Below is a small trained network, with its code and all its weights. Each question gives an input and a target symbol and asks what happens when units are switched off, that is, made to give their printed mean instead of their output.

import numpy as np


def w(rows, s, z=0):
    codes = np.array(rows[::2]) - 128.0
    scale = np.full(codes.shape[1], s)
    scale[-1] = z or s
    return codes * scale


def norm(h):
    return h / np.sqrt((h * h).mean(-1, keepdims=True) + 1e-5)


def f(y):
    return y / 2 * (1 + np.tanh(0.7978845608 * (y + 0.044715 * y**3)))


def softmax(a):
    e = np.exp(a - a.max(-1, keepdims=True))
    return e / e.sum(-1, keepdims=True)


def log_softmax(a):
    a = a - a.max(-1, keepdims=True)
    return a - np.log(np.exp(a).sum(-1, keepdims=True))


def net(x, mask):
    ids = ['αδεζθλξπφω'.index(c) for c in x.split()]
    T = len(ids)
    res = E[ids] + P[:T]
    u = 0
    for l in range(2):
        q, k, v = (norm(res) @ M[l].T for M in (Q, K, V))
        z = softmax(np.where(np.tri(T) > 0, q @ k.T / 2**0.5, -1e9)) @ v
        res = res + np.where(mask[u], z, O[l][:, -1]) @ O[l][:, :-1]
        u += 1
        y = f(norm(res) @ A[l][:, :-1].T + A[l][:, -1])
        res = res + np.where(mask[u : u + 4], y, B[l][:, -1]) @ B[l][:, :-1]
        u += 4
    return log_softmax(norm(res)[-1] @ U[:, :-1].T + U[:, -1])


Q, K, V, O, A, B = {}, {}, {}, {}, {}, {}
E = w([
[200,163,80,60],'α',
[124,68,108,119],'δ',
[170,66,152,109],'ε',
[156,150,142,126],'ζ',
[97,251,150,43],'θ',
[101,135,168,112],'λ',
[107,125,168,96],'ξ',
[89,112,125,134],'π',
[137,116,156,138],'φ',
[89,84,125,135],'ω',
],0.02)
P = w([
[144,5,185,187],'0',
[147,8,182,192],'1',
[146,5,175,189],'2',
[146,6,165,184],'3',
[139,26,158,187],'4',
[144,20,147,179],'5',
[133,29,156,192],'6',
[141,38,155,182],'7',
[140,31,163,183],'8',
[155,30,153,175],'9',
],0.0028)
Q[0] = w([
[182,2,201,210],'0.h1',
[221,202,82,157],'0.h1',
],0.0072)
K[0] = w([
[155,249,75,97],'0.h1',
[136,83,78,104],'0.h1',
],0.011)
V[0] = w([
[218,139,144,212],'0.h1',
[109,2,172,172],'0.h1',
],0.0029)
O[0] = w([
[145,197,40,248,93],'0.h1',
[110,21,253,230,250],'0.h1',
],0.0038,0.0015)
A[0] = w([
[137,100,133,176,210],'0.n1',
[110,107,8,123,107],'0.n2',
[107,102,93,154,254],'0.n3',
[130,97,152,170,192],'0.n4',
],0.015,0.00095)
B[0] = w([
[97,168,31,118,195],'0.n1',
[95,255,119,100,149],'0.n2',
[36,171,121,77,140],'0.n3',
[142,182,36,111,252],'0.n4',
],0.0079,0.0042)
Q[1] = w([
[250,94,82,167],'1.h1',
[99,137,211,93],'1.h1',
],0.012)
K[1] = w([
[118,19,110,134],'1.h1',
[255,178,212,86],'1.h1',
],0.0099)
V[1] = w([
[175,3,126,149],'1.h1',
[88,97,173,222],'1.h1',
],0.0053)
O[1] = w([
[122,102,88,163,135],'1.h1',
[11,129,94,150,8],'1.h1',
],0.012,0.0016)
A[1] = w([
[56,105,107,118,117],'1.n1',
[19,203,94,194,169],'1.n2',
[174,86,207,116,94],'1.n3',
[255,95,68,217,254],'1.n4',
],0.0092,0.003)
B[1] = w([
[162,90,149,110,159],'1.n1',
[182,148,145,177,168],'1.n2',
[116,167,64,155,214],'1.n3',
[253,92,104,64,254],'1.n4',
],0.013,0.0055)
U = w([
[218,161,109,116,243],'α',
[132,75,38,87,127],'δ',
[153,97,133,126,71],'ε',
[61,196,47,165,246],'ζ',
[106,199,225,64,135],'θ',
[160,125,251,213,125],'λ',
[43,43,177,108,217],'ξ',
[137,145,135,233,104],'π',
[115,131,142,146,4],'φ',
[99,89,84,216,87],'ω',
],0.011,0.0028)

Each question gives the input, a string of symbols that net reads in full, and the target symbol t.
The units are the heads (2 rows each of Q, K, V and O) and the neurons (one row each of A and B). Each row of codes is followed by its name. A weight is (code - 128) times the scale printed after its matrix; where a second scale follows, it is the last column's (O, A, B and U).
mask holds one flag per unit, layer by layer, with each layer's heads first. A switched-off unit (its flag False) gives its mean, the last column of its rows in O or B, instead of its output. The means were averaged over made-up inputs and are rounded, as every weight is.
A unit's drop is (log p(t) with every unit on - log p(t) with that unit switched off) / (log p(t) with every unit on - log p(t) with every unit switched off).
The circuit of an input: a set's keep is (log p(t) with only the set's units on - log p(t) with every unit switched off) / (log p(t) with every unit on - log p(t) with every unit switched off). Starting from all 10 units, units are removed one at a time, each time the one whose removal leaves the highest keep (on an exact tie, the one counted first), for as long as the keep stays at least 0.8.
circuit, biggest first: the units of the circuit, biggest drop first
top k neurons: the k neurons with the biggest drops, biggest first
k most important neurons of layer l: the k neurons of layer l with the biggest drops, biggest first
drop of u: that unit's drop, to one decimal
input ξ ξ ζ α ζ π, target ζ: top 2 neurons : (1.n4; 0.n3)
input ε ξ λ λ ξ ζ ε ω, target ζ: top 3 neurons : (1.n4; 0.n3; 0.n1)
input ξ ζ δ, target ζ: circuit, biggest first : (0.n2; 1.n4; 0.n3)
input ξ δ ζ δ φ δ ξ θ π, target θ: circuit, biggest first : (1.h1; 1.n4; 0.n3)
input δ ζ ξ λ ζ ξ θ ξ, target θ: top 2 neurons : (1.n4; 0.n1)
input ε ε ω, target ω: top 4 neurons : (1.n4; 1.n2; 0.n3; 1.n1)
input λ ε ε λ λ ε π, target π: top 4 neurons : (1.n2; 1.n4; 1.n1; 1.n3)
input λ ξ ξ ξ ζ ε ζ ω ξ λ, target ζ: 2 most important neurons of layer 0 : (0.n3; 0.n2)
input ε φ ξ ε ω ξ λ θ λ, target θ: top 2 neurons : (1.n4; 1.n2)
input α λ ξ ξ ζ δ, target ζ: top 2 neurons : (0.n2; 1.n4)
input ξ ξ θ ξ λ ξ, target θ: 2 most important neurons of layer 1 : (1.n4; 1.n3)
input ξ φ ξ ξ π, target π: drop of 1.n1 : 0.1
input ξ λ δ λ ε ω ξ, target ξ: drop of 1.h1 : 0.8
input α δ θ ω, target θ: drop of 1.n4 : 0.2
input ξ ω ω, target ω: most important neuron of layer 1 : (1.n4)
